Below are the code and all the weights of a small trained network. Each question names an input and a class and asks about switching units off, where a switched-off unit gives its printed mean instead of its output.

import numpy as np


def w(rows, s, z=0):
    codes = np.array(rows[::2]) - 128.0
    scale = np.full(codes.shape[1], s)
    scale[-1] = z or s
    return codes * scale


def f(y):
    return np.maximum(y, 0)


def log_softmax(a):
    a = a - a.max(-1, keepdims=True)
    return a - np.log(np.exp(a).sum(-1, keepdims=True))


def net(x, mask):
    res = np.array(x, float).reshape(1, 3) / 4 @ E
    y = f(res @ A[0][:, :-1].T + A[0][:, -1])
    res = res + np.where(mask, y, B[0][:, -1]) @ B[0][:, :-1]
    return log_softmax(res[-1] @ U[:, :-1].T + U[:, -1])


A, B = {}, {}
E = w([
[90,200,115,174,195,3,206],'x0',
[170,75,101,251,179,137,63],'x1',
[201,85,237,133,117,74,168],'x2',
],0.014)
A[0] = w([
[13,175,145,100,132,150,153,170],'neuron 0',
[115,172,165,163,214,48,173,92],'neuron 1',
[105,162,91,125,122,244,93,149],'neuron 2',
[149,66,163,40,29,223,160,205],'neuron 3',
[15,240,58,125,185,117,144,137],'neuron 4',
[111,161,136,166,245,66,61,254],'neuron 5',
],0.012,0.0055)
B[0] = w([
[108,139,75,137,181,85,107,191],'neuron 0',
[136,179,185,52,173,80,135,222],'neuron 1',
[158,158,157,123,9,76,99,200],'neuron 2',
[196,226,96,142,107,135,44,254],'neuron 3',
[73,47,49,140,109,165,221,230],'neuron 4',
[113,67,131,184,169,116,171,219],'neuron 5',
],0.013,0.023)
U = w([
[183,186,133,137,93,146,22,178],'0',
[43,68,49,196,116,165,163,130],'1',
[40,148,103,67,96,41,154,117],'2',
[161,178,235,84,133,99,147,143],'3',
[119,53,104,162,230,99,226,139],'4',
[177,42,150,247,79,127,99,150],'5',
[102,78,154,93,90,109,139,31],'6',
[112,162,91,93,92,124,103,2],'7',
],0.012,0.004)

Each question gives the input, the list of numbers given to net, and the class t.
The units are the neurons (one row each of A and B). Each row of codes is followed by its name. A weight is (code - 128) times the scale printed after its matrix; where a second scale follows, it is the last column's (A, B and U).
mask holds one flag per neuron, in row order. A switched-off neuron (its flag False) gives its mean, the last column of its row in B, instead of its output. The means were averaged over made-up inputs and are rounded, as every weight is.
A unit's drop is (log p(t) with every unit on - log p(t) with that unit switched off) / (log p(t) with every unit on - log p(t) with every unit switched off).
The circuit of an input: a set's keep is (log p(t) with only the set's units on - log p(t) with every unit switched off) / (log p(t) with every unit on - log p(t) with every unit switched off). Starting from all 6 units, units are removed one at a time, each time the one whose removal leaves the highest keep (on an exact tie, the one counted first), for as long as the keep stays at least 0.8.
circuit, biggest first: the units of the circuit, biggest drop first
unit that matters most: the unit with the biggest drop
top k neurons: the k neurons with the biggest drops, biggest first
drop when u is switched off: that unit's drop, to one decimal
input [8,-5,8], class 3: unit that matters most	neuron 1
input [-1,-8,-3], class 7: top 3 neurons	[neuron 3; neuron 4; neuron 1]
input [5,1,7], class 3: top 3 neurons	[neuron 1; neuron 4; neuron 0]
input [-1,6,-4], class 5: circuit, biggest first	[neuron 4; neuron 2; neuron 3]
input [6,7,-7], class 4: top 2 neurons	[neuron 5; neuron 1]
input [-1,0,-4], class 1: top 3 neurons	[neuron 1; neuron 3; neuron 4]
input [5,7,-7], class 4: top 2 neurons	[neuron 5; neuron 3]
input [2,-3,3], class 3: top 2 neurons	[neuron 4; neuron 5]
input [-1,3,-4], class 5: top 2 neurons	[neuron 2; neuron 4]
input [2,2,7], class 3: top 3 neurons	[neuron 4; neuron 1; neuron 0]
input [0,-8,-8], class 1: top 2 neurons	[neuron 4; neuron 1]
input [0,-4,-3], class 1: top 2 neurons	[neuron 1; neuron 4]
input [7,-6,3], class 4: top 3 neurons	[neuron 2; neuron 3; neuron 4]
input [6,2,7], class 3: unit that matters most	neuron 1
input [-2,-1,-8], class 1: top 2 neurons	[neuron 4; neuron 1]
input [4,6,-6], class 4: top 3 neurons	[neuron 5; neuron 3; neuron 1]
input [3,-1,4], class 3: top 2 neurons	[neuron 4; neuron 1]
input [7,-1,7], class 3: drop when neuron 1 is switched off	6.0
input [-7,8,0], class 0: drop when neuron 4 is switched off	0.1
input [5,-7,-7], class 1: circuit, biggest first	[neuron 4]
input [4,-4,-5], class 1: drop when neuron 4 is switched off	0.8
input [8,-1,7], class 3: drop when neuron 4 is switched off	1.2
